Here is a tiny trained network, its code and every weight. The questions are about switching its units off for an input and a target symbol, where a switched-off unit gives its printed mean instead of its output.

import numpy as np


def w(rows, s, z=0):
    codes = np.array(rows[::2]) - 128.0
    scale = np.full(codes.shape[1], s)
    scale[-1] = z or s
    return codes * scale


def f(y):
    return np.maximum(y, 0)


def softmax(a):
    e = np.exp(a - a.max(-1, keepdims=True))
    return e / e.sum(-1, keepdims=True)


def log_softmax(a):
    a = a - a.max(-1, keepdims=True)
    return a - np.log(np.exp(a).sum(-1, keepdims=True))


def net(x, mask):
    ids = ['ΔΦΨΩβγζθμξπσ'.index(c) for c in x.split()]
    T = len(ids)
    res = E[ids] + P[:T]
    u = 0
    for l in range(2):
        r = res
        for j in range(3):
            rows = slice(4 * j, 4 * j + 4)
            q, k, v = (r @ M[l][rows].T for M in (Q, K, V))
            z = softmax(np.where(np.tri(T) > 0, q @ k.T / 4**0.5, -1e9)) @ v
            o = O[l][rows]
            res = res + np.where(mask[u + j], z, o[:, -1]) @ o[:, :-1]
        u += 3
        y = f(res @ A[l][:, :-1].T + A[l][:, -1])
        res = res + np.where(mask[u : u + 8], y, B[l][:, -1]) @ B[l][:, :-1]
        u += 8
    return log_softmax(res[-1] @ U[:, :-1].T + U[:, -1])


Q, K, V, O, A, B = {}, {}, {}, {}, {}, {}
E = w([
[55,174,78,108,11,88],'Δ',
[177,234,178,211,55,112],'Φ',
[253,126,100,101,59,44],'Ψ',
[76,125,240,119,98,67],'Ω',
[109,94,86,23,152,105],'β',
[141,208,148,241,125,250],'γ',
[162,200,24,141,131,203],'ζ',
[24,95,163,137,158,103],'θ',
[237,56,76,163,75,130],'μ',
[91,135,144,224,174,145],'ξ',
[134,192,16,96,206,115],'π',
[176,106,192,37,64,201],'σ',
],0.015)
P = w([
[127,78,152,129,221,2],'0',
[155,24,67,191,175,168],'1',
[128,138,160,112,194,32],'2',
[155,33,56,183,146,183],'3',
[123,175,159,85,183,79],'4',
[148,41,56,176,141,197],'5',
[114,201,161,66,181,102],'6',
[146,57,57,168,131,209],'7',
[115,225,162,56,179,125],'8',
[154,53,58,168,126,203],'9',
[107,240,162,47,177,142],'10',
[150,65,62,176,135,199],'11',
],0.0089)
Q[0] = w([
[223,160,132,75,6,103],'L0H1',
[92,91,168,144,65,201],'L0H1',
[82,17,118,31,161,92],'L0H1',
[129,95,195,206,104,85],'L0H1',
[126,148,16,124,90,193],'L0H2',
[86,96,113,156,68,154],'L0H2',
[146,132,62,198,161,128],'L0H2',
[101,141,124,62,145,112],'L0H2',
[52,106,148,102,113,206],'L0H3',
[144,175,154,117,219,111],'L0H3',
[103,120,62,112,163,112],'L0H3',
[43,191,58,158,56,116],'L0H3',
],0.011)
K[0] = w([
[217,180,141,72,96,146],'L0H1',
[110,143,222,116,140,199],'L0H1',
[43,68,125,22,116,115],'L0H1',
[154,94,196,156,112,121],'L0H1',
[82,183,52,105,57,145],'L0H2',
[84,149,75,137,164,81],'L0H2',
[111,180,143,88,124,187],'L0H2',
[119,92,150,167,94,105],'L0H2',
[109,145,176,77,124,186],'L0H3',
[137,125,143,125,224,112],'L0H3',
[109,125,72,100,152,126],'L0H3',
[92,248,78,98,101,124],'L0H3',
],0.014)
V[0] = w([
[165,99,107,133,147,92],'L0H1',
[86,158,115,112,2,107],'L0H1',
[130,127,126,133,125,126],'L0H1',
[109,37,179,221,174,90],'L0H1',
[127,144,101,137,137,147],'L0H2',
[114,169,124,75,179,151],'L0H2',
[208,100,146,135,226,143],'L0H2',
[136,113,112,81,120,130],'L0H2',
[52,219,146,166,152,180],'L0H3',
[128,128,128,128,128,128],'L0H3',
[187,185,69,164,95,139],'L0H3',
[186,167,161,235,138,33],'L0H3',
],0.0051)
O[0] = w([
[154,149,183,113,132,99,155],'L0H1',
[140,56,121,153,235,85,36],'L0H1',
[132,127,133,130,130,130,131],'L0H1',
[179,179,137,58,126,174,68],'L0H1',
[115,166,137,115,110,143,178],'L0H2',
[86,106,126,83,88,171,138],'L0H2',
[77,119,102,171,4,119,52],'L0H2',
[138,107,146,95,138,98,138],'L0H2',
[215,57,108,91,61,75,114],'L0H3',
[128,128,128,128,128,128,128],'L0H3',
[101,22,176,99,155,143,254],'L0H3',
[87,112,110,38,108,221,142],'L0H3',
],0.0046,0.0016)
A[0] = w([
[55,181,143,110,150,127,204],'L0N1',
[126,96,86,97,158,97,2],'L0N2',
[79,60,202,197,126,109,63],'L0N3',
[117,220,184,161,102,127,102],'L0N4',
[96,74,173,198,158,147,140],'L0N5',
[102,113,137,186,70,112,62],'L0N6',
[104,176,253,84,114,122,89],'L0N7',
[57,154,176,41,123,87,122],'L0N8',
],0.011,0.0037)
B[0] = w([
[115,21,147,133,155,87,253],'L0N1',
[111,135,177,64,130,124,166],'L0N2',
[56,160,159,80,168,123,162],'L0N3',
[129,58,159,157,171,93,226],'L0N4',
[43,93,195,140,179,131,205],'L0N5',
[131,151,162,176,103,111,160],'L0N6',
[119,193,1,77,140,105,222],'L0N7',
[197,187,185,168,52,217,249],'L0N8',
],0.0092,0.0044)
Q[1] = w([
[128,149,186,88,86,171],'L1H1',
[95,119,155,153,73,47],'L1H1',
[85,102,98,141,25,154],'L1H1',
[80,126,120,136,130,168],'L1H1',
[126,161,110,101,91,189],'L1H2',
[129,178,177,139,93,78],'L1H2',
[112,97,150,150,104,115],'L1H2',
[157,182,148,98,69,144],'L1H2',
[150,206,11,140,155,213],'L1H3',
[64,124,172,116,146,112],'L1H3',
[119,203,126,104,39,205],'L1H3',
[149,159,30,125,52,184],'L1H3',
],0.011)
K[1] = w([
[133,117,88,157,164,69],'L1H1',
[155,134,125,91,166,192],'L1H1',
[203,161,178,142,208,114],'L1H1',
[168,101,136,132,118,116],'L1H1',
[93,109,101,194,140,110],'L1H2',
[171,57,169,107,157,125],'L1H2',
[160,120,111,117,145,87],'L1H2',
[151,99,165,170,190,126],'L1H2',
[130,225,34,197,65,125],'L1H3',
[87,120,179,128,143,148],'L1H3',
[88,134,53,46,78,220],'L1H3',
[108,121,1,102,75,124],'L1H3',
],0.012)
V[1] = w([
[130,68,153,41,98,150],'L1H1',
[49,119,127,136,3,139],'L1H1',
[184,103,139,176,56,29],'L1H1',
[36,151,160,146,87,70],'L1H1',
[208,197,132,217,148,95],'L1H2',
[165,125,192,126,87,134],'L1H2',
[79,200,188,138,96,120],'L1H2',
[138,77,98,41,79,137],'L1H2',
[97,93,37,124,94,139],'L1H3',
[128,128,127,128,127,127],'L1H3',
[111,119,78,102,157,77],'L1H3',
[204,133,139,158,237,153],'L1H3',
],0.0048)
O[1] = w([
[172,167,171,79,114,153,124],'L1H1',
[99,209,208,227,63,145,77],'L1H1',
[187,170,148,204,80,59,156],'L1H1',
[58,135,202,175,53,110,189],'L1H1',
[152,175,129,134,134,63,111],'L1H2',
[116,81,78,104,96,110,116],'L1H2',
[1,79,93,115,41,134,115],'L1H2',
[159,132,79,79,9,187,78],'L1H2',
[135,83,182,186,164,99,155],'L1H3',
[129,130,129,129,130,128,126],'L1H3',
[114,143,155,142,228,97,150],'L1H3',
[87,81,111,78,146,195,255],'L1H3',
],0.0046,0.00081)
A[1] = w([
[80,16,120,149,137,85,1],'L1N1',
[48,144,137,93,169,58,113],'L1N2',
[181,119,71,108,122,69,187],'L1N3',
[113,167,97,34,100,6,126],'L1N4',
[171,60,119,190,75,40,124],'L1N5',
[193,38,204,125,64,100,135],'L1N6',
[176,190,30,140,133,138,39],'L1N7',
[197,134,89,169,108,214,54],'L1N8',
],0.013,0.0063)
B[1] = w([
[214,139,124,176,214,73,186],'L1N1',
[140,123,165,84,34,86,225],'L1N2',
[117,119,88,57,113,62,244],'L1N3',
[170,44,146,203,181,244,254],'L1N4',
[190,158,98,195,73,103,216],'L1N5',
[90,223,174,69,236,143,221],'L1N6',
[47,230,93,167,143,179,179],'L1N7',
[214,89,180,57,105,153,213],'L1N8',
],0.011,0.0058)
U = w([
[133,145,83,73,47,191,132],'Δ',
[100,103,154,119,155,57,140],'Φ',
[65,128,151,75,21,124,202],'Ψ',
[187,110,102,127,201,134,2],'Ω',
[131,216,174,172,87,123,151],'β',
[34,77,123,201,195,151,159],'γ',
[162,167,103,33,88,73,100],'ζ',
[137,63,171,145,74,186,63],'θ',
[99,10,79,44,136,133,156],'μ',
[77,136,172,51,183,148,57],'ξ',
[36,164,63,106,141,108,217],'π',
[146,94,59,163,52,104,188],'σ',
],0.012,0.0095)

Each question gives the input, a string of symbols that net reads in full, and the target symbol t.
The units are the heads (4 rows each of Q, K, V and O) and the neurons (one row each of A and B). Each row of codes is followed by its name. A weight is (code - 128) times the scale printed after its matrix; where a second scale follows, it is the last column's (O, A, B and U).
mask holds one flag per unit, layer by layer, with each layer's heads first. A switched-off unit (its flag False) gives its mean, the last column of its rows in O or B, instead of its output. The means were averaged over made-up inputs and are rounded, as every weight is.
A unit's drop is (log p(t) with every unit on - log p(t) with that unit switched off) / (log p(t) with every unit on - log p(t) with every unit switched off).
The circuit of an input: a set's keep is (log p(t) with only the set's units on - log p(t) with every unit switched off) / (log p(t) with every unit on - log p(t) with every unit switched off). Starting from the 12 units with the biggest drops (on a tie, the unit counted first), units are removed one at a time, each time the one whose removal leaves the highest keep (on an exact tie, the one counted first), for as long as the keep stays at least 0.8.
units of the circuit, in order: the units of the circuit, biggest drop first
unit that matters most: the unit with the biggest drop
top k neurons: the k neurons with the biggest drops, biggest first
k most important neurons of layer l: the k neurons of layer l with the biggest drops, biggest first
which heads matter: for each layer, one digit per head in row order, 1 if its drop is at least 0.15 and else 0, layers parted by /
input θ θ μ Φ π ξ ζ Δ σ, target Δ: units of the circuit, in order : [L0N7; L0N8]
input ξ Δ π ζ ξ π β θ Δ β Δ θ, target Φ: units of the circuit, in order : [L1N1; L1N2; L0N5]
input ξ π Ψ γ ξ ξ Φ Ω, target Ψ: top 4 neurons : [L0N3; L1N2; L0N7; L0N5]
input ξ Φ π ζ ζ, target π: top 3 neurons : [L0N8; L1N4; L1N7]
input σ π Δ ζ Δ π Ψ θ Δ ζ Δ π, target π: unit that matters most : L0N8
input σ γ ζ ζ Ω, target θ: 2 most important neurons of layer 0 : [L0N7; L0N8]
input π σ σ ζ θ σ μ, target ζ: units of the circuit, in order : [L1N4; L1N3]
input θ Ω ζ Δ π σ Ψ π ζ Δ, target σ: top 3 neurons : [L1N5; L0N8; L0N1]
input π β Ψ Ω, target Ψ: which heads matter : 000 / 000
input σ β π β π μ, target Ω: which heads matter : 001 / 000
input μ σ σ, target Δ: top 3 neurons : [L0N7; L0N8; L1N7]
input Φ ζ γ θ γ Δ ξ γ γ β π π, target π: top 2 neurons : [L1N7; L0N8]
input γ Δ ζ Δ π ξ π β Δ, target μ: which heads matter : 010 / 100
input ζ ζ ξ Ω π π π β Ψ μ, target Ω: unit that matters most : L1N1
input Φ σ ζ Δ Φ γ π, target μ: units of the circuit, in order : [L0N1; L1N4; L1N2]
input σ σ θ ξ Δ, target β: 3 most important neurons of layer 1 : [L1N6; L1N5; L1N3]
input γ π μ β ξ ζ, target Δ: top 3 neurons : [L1N8; L1N7; L0N1]
input Φ Δ μ ξ π Δ μ Φ Φ, target σ: top 3 neurons : [L0N7; L0N4; L1N6]
input Δ σ ζ γ ξ, target Φ: top 4 neurons : [L1N1; L1N2; L0N8; L0N1]
input Ω ξ Ψ β Δ π μ γ θ, target Ψ: top 3 neurons : [L0N8; L0N7; L0N1]
input μ β σ Ω μ μ π σ ξ, target Φ: 3 most important neurons of layer 0 : [L0N4; L0N1; L0N8]
input π β γ, target γ: top 2 neurons : [L0N8; L0N4]
input μ γ ξ π ζ θ β, target ξ: top 3 neurons : [L0N8; L1N6; L0N1]
input Ψ Δ ζ, target π: which heads matter : 010 / 000
input γ ζ β σ Φ Ψ θ Δ, target σ: 2 most important neurons of layer 1 : [L1N5; L1N6]
input Ω θ Δ π Δ Φ Δ π Δ, target μ: top neuron : [L0N1]
input π π π Φ ξ θ Ψ σ Ω, target θ: top 4 neurons : [L0N7; L1N4; L0N1; L0N4]
input θ Ω Δ μ Δ ζ Δ γ, target θ: 2 most important neurons of layer 1 : [L1N8; L1N6]
input σ Δ Ω ζ μ Ψ, target ζ: most important neuron of layer 0 : [L0N7]
input Ω Φ γ, target γ: 3 most important neurons of layer 0 : [L0N8; L0N4; L0N7]
